Below are the code and all the weights of a small trained network. Each question names an input and a class and asks about switching units off, where a switched-off unit gives its printed mean instead of its output.

import numpy as np


def w(rows, s, z=0):
    codes = np.array(rows[::2]) - 128.0
    scale = np.full(codes.shape[1], s)
    scale[-1] = z or s
    return codes * scale


def f(y):
    return np.maximum(y, 0)


def log_softmax(a):
    a = a - a.max(-1, keepdims=True)
    return a - np.log(np.exp(a).sum(-1, keepdims=True))


def net(x, mask):
    res = np.array(x, float).reshape(1, 4) / 4 @ E
    y = f(res @ A[0][:, :-1].T + A[0][:, -1])
    res = res + np.where(mask, y, B[0][:, -1]) @ B[0][:, :-1]
    return log_softmax(res[-1] @ U[:, :-1].T + U[:, -1])


A, B = {}, {}
E = w([
[94,192,218,82,194,83],'x0',
[83,111,215,191,11,131],'x1',
[192,108,140,91,43,3],'x2',
[165,182,129,249,159,100],'x3',
],0.011)
A[0] = w([
[55,233,247,59,166,68,82],'N0',
[160,74,76,124,157,121,101],'N1',
[115,126,105,100,180,98,198],'N2',
[234,65,141,96,114,2,38],'N3',
[127,90,165,22,107,162,134],'N4',
[11,135,254,157,84,132,46],'N5',
[43,116,141,168,107,127,132],'N6',
[169,130,68,228,120,111,185],'N7',
[81,101,194,165,87,83,74],'N8',
[92,44,75,73,83,172,108],'N9',
[194,58,136,100,87,27,81],'N10',
[213,245,174,249,168,82,47],'N11',
[114,150,51,89,200,69,81],'N12',
[185,136,131,101,72,38,3],'N13',
[23,73,130,155,186,255,57],'N14',
[120,117,185,54,124,173,99],'N15',
[24,27,145,35,127,117,32],'N16',
[167,97,73,106,84,177,137],'N17',
[169,27,79,163,60,177,128],'N18',
[53,33,187,179,37,150,137],'N19',
],0.0097,0.0029)
B[0] = w([
[80,206,17,197,57,2,247],'N0',
[151,78,97,105,109,85,177],'N1',
[149,70,87,72,92,88,183],'N2',
[113,168,123,119,211,187,227],'N3',
[211,141,167,190,99,160,209],'N4',
[182,85,86,76,162,121,237],'N5',
[142,95,99,57,133,175,178],'N6',
[188,148,139,153,64,119,205],'N7',
[168,70,73,90,198,157,198],'N8',
[159,142,176,212,108,100,213],'N9',
[58,191,114,156,182,232,221],'N10',
[226,91,214,173,98,154,235],'N11',
[185,16,117,94,165,113,206],'N12',
[123,160,116,123,157,209,201],'N13',
[87,207,111,143,211,181,237],'N14',
[173,133,166,208,106,120,181],'N15',
[227,98,241,188,128,125,214],'N16',
[124,125,80,162,88,99,193],'N17',
[153,190,58,154,131,19,222],'N18',
[176,99,74,63,144,122,246],'N19',
],0.0084,0.013)
U = w([
[86,241,115,131,249,229,113],'0',
[106,180,40,175,67,10,142],'1',
[195,89,252,201,100,135,129],'2',
[166,1,59,9,194,96,111],'3',
[114,131,102,124,109,114,254],'4',
[60,125,248,82,106,138,76],'5',
[45,78,164,109,119,118,81],'6',
],0.0091,0.0097)

Each question gives the input, the list of numbers given to net, and the class t.
The units are the neurons (one row each of A and B). Each row of codes is followed by its name. A weight is (code - 128) times the scale printed after its matrix; where a second scale follows, it is the last column's (A, B and U).
mask holds one flag per neuron, in row order. A switched-off neuron (its flag False) gives its mean, the last column of its row in B, instead of its output. The means were averaged over made-up inputs and are rounded, as every weight is.
A unit's drop is (log p(t) with every unit on - log p(t) with that unit switched off) / (log p(t) with every unit on - log p(t) with every unit switched off).
The circuit of an input: a set's keep is (log p(t) with only the set's units on - log p(t) with every unit switched off) / (log p(t) with every unit on - log p(t) with every unit switched off). Starting from the 12 units with the biggest drops (on a tie, the unit counted first), units are removed one at a time, each time the one whose removal leaves the highest keep (on an exact tie, the one counted first), for as long as the keep stays at least 0.8.
circuit, biggest first: the units of the circuit, biggest drop first
unit that matters most: the unit with the biggest drop
k most important neurons: the k neurons with the biggest drops, biggest first
drop of u: that unit's drop, to one decimal
input [-8,5,-2,-7], class 1: circuit, biggest first => (N18)
input [-4,1,5,2], class 0: circuit, biggest first => (N10 N3)
input [6,3,6,-6], class 0: 4 most important neurons => (N10 N3 N13 N11)
input [-6,-7,5,6], class 3: 3 most important neurons => (N0 N12 N1)
input [7,-8,-3,7], class 3: 2 most important neurons => (N12 N2)
input [-3,-7,-6,-7], class 2: circuit, biggest first => (N9 N16)
input [-1,-4,7,-7], class 0: 2 most important neurons => (N10 N3)
input [7,7,-5,4], class 1: 2 most important neurons => (N0 N12)
input [5,7,2,-3], class 3: 2 most important neurons => (N5 N8)
input [-4,0,-2,7], class 2: 2 most important neurons => (N11 N0)
input [-5,-8,-1,7], class 3: 2 most important neurons => (N12 N16)
input [5,-8,5,8], class 2: 4 most important neurons => (N11 N19 N5 N8)
input [-6,6,-6,6], class 0: 4 most important neurons => (N14 N0 N16 N12)
input [-2,1,-6,8], class 2: unit that matters most => N11
input [5,8,0,5], class 3: 2 most important neurons => (N5 N8)
input [-8,-4,-7,4], class 1: 2 most important neurons => (N18 N10)
input [-1,0,-3,5], class 2: drop of N0 => 0.1
input [6,-3,7,-3], class 0: drop of N3 => 0.6
input [7,0,7,-6], class 0: drop of N3 => 0.7
input [8,-7,-1,-4], class 1: unit that matters most => N0
